Below are the code and all the weights of a small trained network. Each question names an input and a class and asks about switching units off, where a switched-off unit gives its printed mean instead of its output.

import numpy as np


def w(rows, s, z=0):
    codes = np.array(rows[::2]) - 128.0
    scale = np.full(codes.shape[1], s)
    scale[-1] = z or s
    return codes * scale


def f(y):
    return np.maximum(y, 0)


def log_softmax(a):
    a = a - a.max(-1, keepdims=True)
    return a - np.log(np.exp(a).sum(-1, keepdims=True))


def net(x, mask):
    res = np.array(x, float).reshape(1, 4) / 4 @ E
    y = f(res @ A[0][:, :-1].T + A[0][:, -1])
    res = res + np.where(mask, y, B[0][:, -1]) @ B[0][:, :-1]
    return log_softmax(res[-1] @ U[:, :-1].T + U[:, -1])


A, B = {}, {}
E = w([
[92,78,44,124,198],'x0',
[90,183,100,199,98],'x1',
[8,144,134,75,84],'x2',
[120,134,198,181,172],'x3',
],0.017)
A[0] = w([
[117,71,93,148,204,130],'N1',
[114,86,119,208,191,111],'N2',
[159,161,115,228,93,147],'N3',
[100,94,118,76,144,96],'N4',
[121,133,169,76,126,136],'N5',
[225,20,115,113,143,120],'N6',
[105,127,79,157,133,178],'N7',
[130,93,60,128,165,236],'N8',
[103,101,144,85,125,149],'N9',
[70,134,146,128,103,90],'N10',
[99,112,92,119,99,58],'N11',
[139,119,146,157,81,117],'N12',
[131,136,72,142,94,140],'N13',
[204,57,121,128,174,164],'N14',
[123,185,233,197,144,162],'N15',
[177,130,123,89,171,178],'N16',
[94,156,200,95,102,171],'N17',
[124,197,132,123,1,150],'N18',
[80,16,142,71,157,124],'N19',
[125,199,145,114,77,74],'N20',
[98,74,151,73,144,139],'N21',
[107,87,113,147,216,162],'N22',
[124,137,74,86,121,65],'N23',
[169,220,137,190,124,132],'N24',
[134,170,144,118,46,96],'N25',
[158,218,157,134,32,200],'N26',
[143,153,110,181,111,183],'N27',
[98,153,163,94,78,254],'N28',
[117,132,33,127,117,161],'N29',
[137,218,134,121,46,137],'N30',
[159,155,114,165,184,138],'N31',
[92,95,149,61,125,166],'N32',
],0.016,0.0054)
B[0] = w([
[128,94,181,171,169,222],'N1',
[117,117,188,173,150,202],'N2',
[69,145,171,108,140,194],'N3',
[115,118,143,109,117,182],'N4',
[130,149,72,103,107,167],'N5',
[248,196,78,71,128,252],'N6',
[114,118,122,88,176,180],'N7',
[171,83,143,120,186,224],'N8',
[149,140,136,94,64,173],'N9',
[169,116,102,83,154,180],'N10',
[129,98,123,129,127,167],'N11',
[109,132,129,119,143,155],'N12',
[120,86,113,93,150,168],'N13',
[180,167,156,115,85,241],'N14',
[102,166,95,159,140,223],'N15',
[170,171,107,120,78,193],'N16',
[142,144,76,99,148,196],'N17',
[130,95,102,108,173,223],'N18',
[69,122,182,106,92,225],'N19',
[150,116,116,129,176,179],'N20',
[110,138,168,78,65,190],'N21',
[118,116,192,166,136,217],'N22',
[128,97,81,117,98,174],'N23',
[64,151,162,89,125,194],'N24',
[98,83,127,139,168,185],'N25',
[96,120,122,121,181,224],'N26',
[101,142,141,105,135,170],'N27',
[159,101,77,90,140,204],'N28',
[165,91,101,112,149,207],'N29',
[110,108,106,133,195,203],'N30',
[152,163,154,135,112,187],'N31',
[120,117,106,86,52,195],'N32',
],0.013,0.022)
U = w([
[186,141,16,87,172,182],'0',
[111,140,194,172,75,34],'1',
[127,236,112,5,69,121],'2',
[32,255,142,221,114,96],'3',
[29,77,159,159,209,216],'4',
[82,45,107,97,63,2],'5',
[213,146,195,192,130,139],'6',
[91,250,79,84,23,154],'7',
],0.0093,0.004)

Each question gives the input, the list of numbers given to net, and the class t.
The units are the neurons (one row each of A and B). Each row of codes is followed by its name. A weight is (code - 128) times the scale printed after its matrix; where a second scale follows, it is the last column's (A, B and U).
mask holds one flag per neuron, in row order. A switched-off neuron (its flag False) gives its mean, the last column of its row in B, instead of its output. The means were averaged over made-up inputs and are rounded, as every weight is.
A unit's drop is (log p(t) with every unit on - log p(t) with that unit switched off) / (log p(t) with every unit on - log p(t) with every unit switched off).
The circuit of an input: a set's keep is (log p(t) with only the set's units on - log p(t) with every unit switched off) / (log p(t) with every unit on - log p(t) with every unit switched off). Starting from the 12 units with the biggest drops (on a tie, the unit counted first), units are removed one at a time, each time the one whose removal leaves the highest keep (on an exact tie, the one counted first), for as long as the keep stays at least 0.8.
units of the circuit, in order: the units of the circuit, biggest drop first
unit that matters most: the unit with the biggest drop
k most important neurons: the k neurons with the biggest drops, biggest first
drop of u: that unit's drop, to one decimal
input [-4,8,-6,4], class 3: 2 most important neurons	(N15; N8)
input [7,5,-5,-5], class 6: 3 most important neurons	(N1; N2; N22)
input [1,-6,-6,-2], class 2: units of the circuit, in order	(N14)
input [0,1,-7,1], class 6: 2 most important neurons	(N2; N32)
input [0,-1,1,-2], class 5: 2 most important neurons	(N6; N14)
input [-2,0,-8,5], class 2: 3 most important neurons	(N6; N24; N14)
input [0,-3,-4,-4], class 2: 4 most important neurons	(N14; N18; N30; N28)
input [5,3,6,-6], class 5: drop of N6	0.4
input [2,7,-4,-1], class 4: drop of N12	0.0
input [-3,3,-7,-5], class 2: 2 most important neurons	(N24; N3)
input [-2,-5,-3,4], class 2: drop of N6	0.1
input [1,0,5,-2], class 5: 3 most important neurons	(N6; N14; N16)
input [-2,-3,2,-7], class 0: drop of N3	0.2
input [-7,-7,-2,-6], class 0: unit that matters most	N19
